Below is a small trained network, with its code and all its weights. Each question gives an input and a target symbol and asks what happens when units are switched off, that is, made to give their printed mean instead of their output.

import numpy as np


def w(rows, s, z=0):
    codes = np.array(rows[::2]) - 128.0
    scale = np.full(codes.shape[1], s)
    scale[-1] = z or s
    return codes * scale


def f(y):
    return np.maximum(y, 0)


def softmax(a):
    e = np.exp(a - a.max(-1, keepdims=True))
    return e / e.sum(-1, keepdims=True)


def log_softmax(a):
    a = a - a.max(-1, keepdims=True)
    return a - np.log(np.exp(a).sum(-1, keepdims=True))


def net(x, mask):
    ids = ['αζημξσφ'.index(c) for c in x.split()]
    T = len(ids)
    res = E[ids] + P[:T]
    u = 0
    for l in range(2):
        r = res
        for j in range(2):
            rows = slice(3 * j, 3 * j + 3)
            q, k, v = (r @ M[l][rows].T for M in (Q, K, V))
            z = softmax(np.where(np.tri(T) > 0, q @ k.T / 3**0.5, -1e9)) @ v
            o = O[l][rows]
            res = res + np.where(mask[u + j], z, o[:, -1]) @ o[:, :-1]
        u += 2
        y = f(res @ A[l][:, :-1].T + A[l][:, -1])
        res = res + np.where(mask[u : u + 8], y, B[l][:, -1]) @ B[l][:, :-1]
        u += 8
    return log_softmax(res[-1] @ U[:, :-1].T + U[:, -1])


Q, K, V, O, A, B = {}, {}, {}, {}, {}, {}
E = w([
[116,150,85],'α',
[71,230,150],'ζ',
[129,161,104],'η',
[138,86,153],'μ',
[72,100,46],'ξ',
[147,180,108],'σ',
[3,162,195],'φ',
],0.018)
P = w([
[216,132,200],'0',
[20,2,38],'1',
[168,187,178],'2',
[126,130,91],'3',
[116,133,81],'4',
[58,64,28],'5',
[170,187,130],'6',
[85,79,57],'7',
[103,103,71],'8',
[106,101,86],'9',
[179,172,178],'10',
[199,152,169],'11',
[178,122,160],'12',
[114,53,108],'13',
],0.0058)
Q[0] = w([
[84,97,82],'L0H1',
[109,79,2],'L0H1',
[94,139,110],'L0H1',
[110,96,74],'L0H2',
[134,120,87],'L0H2',
[91,138,125],'L0H2',
],0.0084)
K[0] = w([
[91,89,102],'L0H1',
[79,9,83],'L0H1',
[107,147,70],'L0H1',
[190,179,76],'L0H2',
[173,103,124],'L0H2',
[138,85,112],'L0H2',
],0.011)
V[0] = w([
[112,101,42],'L0H1',
[178,56,152],'L0H1',
[173,184,175],'L0H1',
[53,174,254],'L0H2',
[130,211,54],'L0H2',
[4,148,152],'L0H2',
],0.0068)
O[0] = w([
[133,163,154,173],'L0H1',
[101,137,122,33],'L0H1',
[8,34,35,80],'L0H1',
[111,103,77,199],'L0H2',
[254,144,241,171],'L0H2',
[137,110,158,252],'L0H2',
],0.0068,0.0026)
A[0] = w([
[85,196,32,18],'L0N1',
[241,112,62,36],'L0N2',
[155,183,71,249],'L0N3',
[63,183,49,142],'L0N4',
[203,2,186,75],'L0N5',
[234,181,77,215],'L0N6',
[184,140,193,254],'L0N7',
[227,182,95,164],'L0N8',
],0.0078,0.0015)
B[0] = w([
[192,149,158,191],'L0N1',
[38,102,180,175],'L0N2',
[130,164,78,236],'L0N3',
[255,142,215,220],'L0N4',
[206,47,61,215],'L0N5',
[105,141,78,252],'L0N6',
[140,58,94,213],'L0N7',
[79,156,50,234],'L0N8',
],0.0078,0.0035)
Q[1] = w([
[107,126,65],'L1H1',
[167,48,241],'L1H1',
[176,206,155],'L1H1',
[1,147,132],'L1H2',
[119,176,90],'L1H2',
[110,133,215],'L1H2',
],0.0076)
K[1] = w([
[244,150,49],'L1H1',
[66,158,82],'L1H1',
[124,135,174],'L1H1',
[84,131,135],'L1H2',
[202,109,223],'L1H2',
[82,1,94],'L1H2',
],0.0081)
V[1] = w([
[179,66,160],'L1H1',
[119,255,175],'L1H1',
[84,147,86],'L1H1',
[129,43,66],'L1H2',
[102,140,43],'L1H2',
[125,39,194],'L1H2',
],0.0097)
O[1] = w([
[178,156,179,100],'L1H1',
[16,123,145,117],'L1H1',
[114,93,7,156],'L1H1',
[91,2,59,117],'L1H2',
[127,101,39,204],'L1H2',
[105,129,157,3],'L1H2',
],0.0067,0.0036)
A[1] = w([
[77,254,137,254],'L1N1',
[231,68,112,156],'L1N2',
[3,119,200,39],'L1N3',
[88,73,96,95],'L1N4',
[65,57,224,77],'L1N5',
[61,17,116,167],'L1N6',
[173,156,167,139],'L1N7',
[215,84,101,163],'L1N8',
],0.0089,0.0059)
B[1] = w([
[107,27,160,244],'L1N1',
[107,184,166,205],'L1N2',
[254,153,53,160],'L1N3',
[80,143,178,153],'L1N4',
[231,97,119,150],'L1N5',
[153,182,151,193],'L1N6',
[44,137,189,145],'L1N7',
[112,206,149,206],'L1N8',
],0.0088,0.011)
U = w([
[100,76,76,72],'α',
[46,2,181,174],'ζ',
[96,75,80,53],'η',
[123,207,153,175],'μ',
[100,70,86,12],'ξ',
[94,82,51,148],'σ',
[167,15,105,251],'φ',
],0.0087,0.0019)

Each question gives the input, a string of symbols that net reads in full, and the target symbol t.
The units are the heads (3 rows each of Q, K, V and O) and the neurons (one row each of A and B). Each row of codes is followed by its name. A weight is (code - 128) times the scale printed after its matrix; where a second scale follows, it is the last column's (O, A, B and U).
mask holds one flag per unit, layer by layer, with each layer's heads first. A switched-off unit (its flag False) gives its mean, the last column of its rows in O or B, instead of its output. The means were averaged over made-up inputs and are rounded, as every weight is.
A unit's drop is (log p(t) with every unit on - log p(t) with that unit switched off) / (log p(t) with every unit on - log p(t) with every unit switched off).
The circuit of an input: a set's keep is (log p(t) with only the set's units on - log p(t) with every unit switched off) / (log p(t) with every unit on - log p(t) with every unit switched off). Starting from the 12 units with the biggest drops (on a tie, the unit counted first), units are removed one at a time, each time the one whose removal leaves the highest keep (on an exact tie, the one counted first), for as long as the keep stays at least 0.8.
circuit, biggest first: the units of the circuit, biggest drop first
k most important neurons: the k neurons with the biggest drops, biggest first
k most important neurons of layer l: the k neurons of layer l with the biggest drops, biggest first
which heads matter: for each layer, one digit per head in row order, 1 if its drop is at least 0.15 and else 0, layers parted by /
drop when u is switched off: that unit's drop, to one decimal
input μ μ α ζ η α α ζ α, target ζ: which heads matter : 01 / 11
input ζ μ ζ φ μ η ζ, target ζ: circuit, biggest first : (L1N1, L1H1)
input ξ ξ φ μ ζ ζ η, target ζ: 2 most important neurons : (L1N1, L0N4)
input μ α ξ φ α η φ α μ, target μ: most important neuron : (L1N1)
input η α μ σ σ σ ζ σ μ ξ μ μ, target μ: circuit, biggest first : (L1N1, L1N2)
input σ σ σ σ σ, target σ: 2 most important neurons of layer 0 : (L0N8, L0N6)
input ζ α φ φ η σ μ α α μ μ μ μ η, target μ: which heads matter : 01 / 10
input ζ η ζ η, target ζ: which heads matter : 00 / 11
input μ α φ ζ ξ, target ζ: 3 most important neurons : (L0N4, L1N1, L0N5)
input φ η σ μ μ η, target μ: which heads matter : 00 / 10
input μ μ ζ ξ ζ ξ, target ζ: 3 most important neurons : (L0N4, L1N1, L0N1)
input α σ μ ξ φ, target φ: 2 most important neurons : (L1N3, L1N5)
input μ μ μ ζ σ, target ζ: 3 most important neurons : (L1N1, L0N4, L0N1)
input ξ μ ξ μ ζ μ σ μ μ α, target μ: 2 most important neurons : (L0N5, L0N3)
input φ μ ξ, target μ: drop when L1N1 is switched off : 0.2
input η α ξ μ μ ξ, target μ: drop when L1N6 is switched off : -0.1
input ξ ζ φ μ ζ σ, target ζ: drop when L1N1 is switched off : 0.7
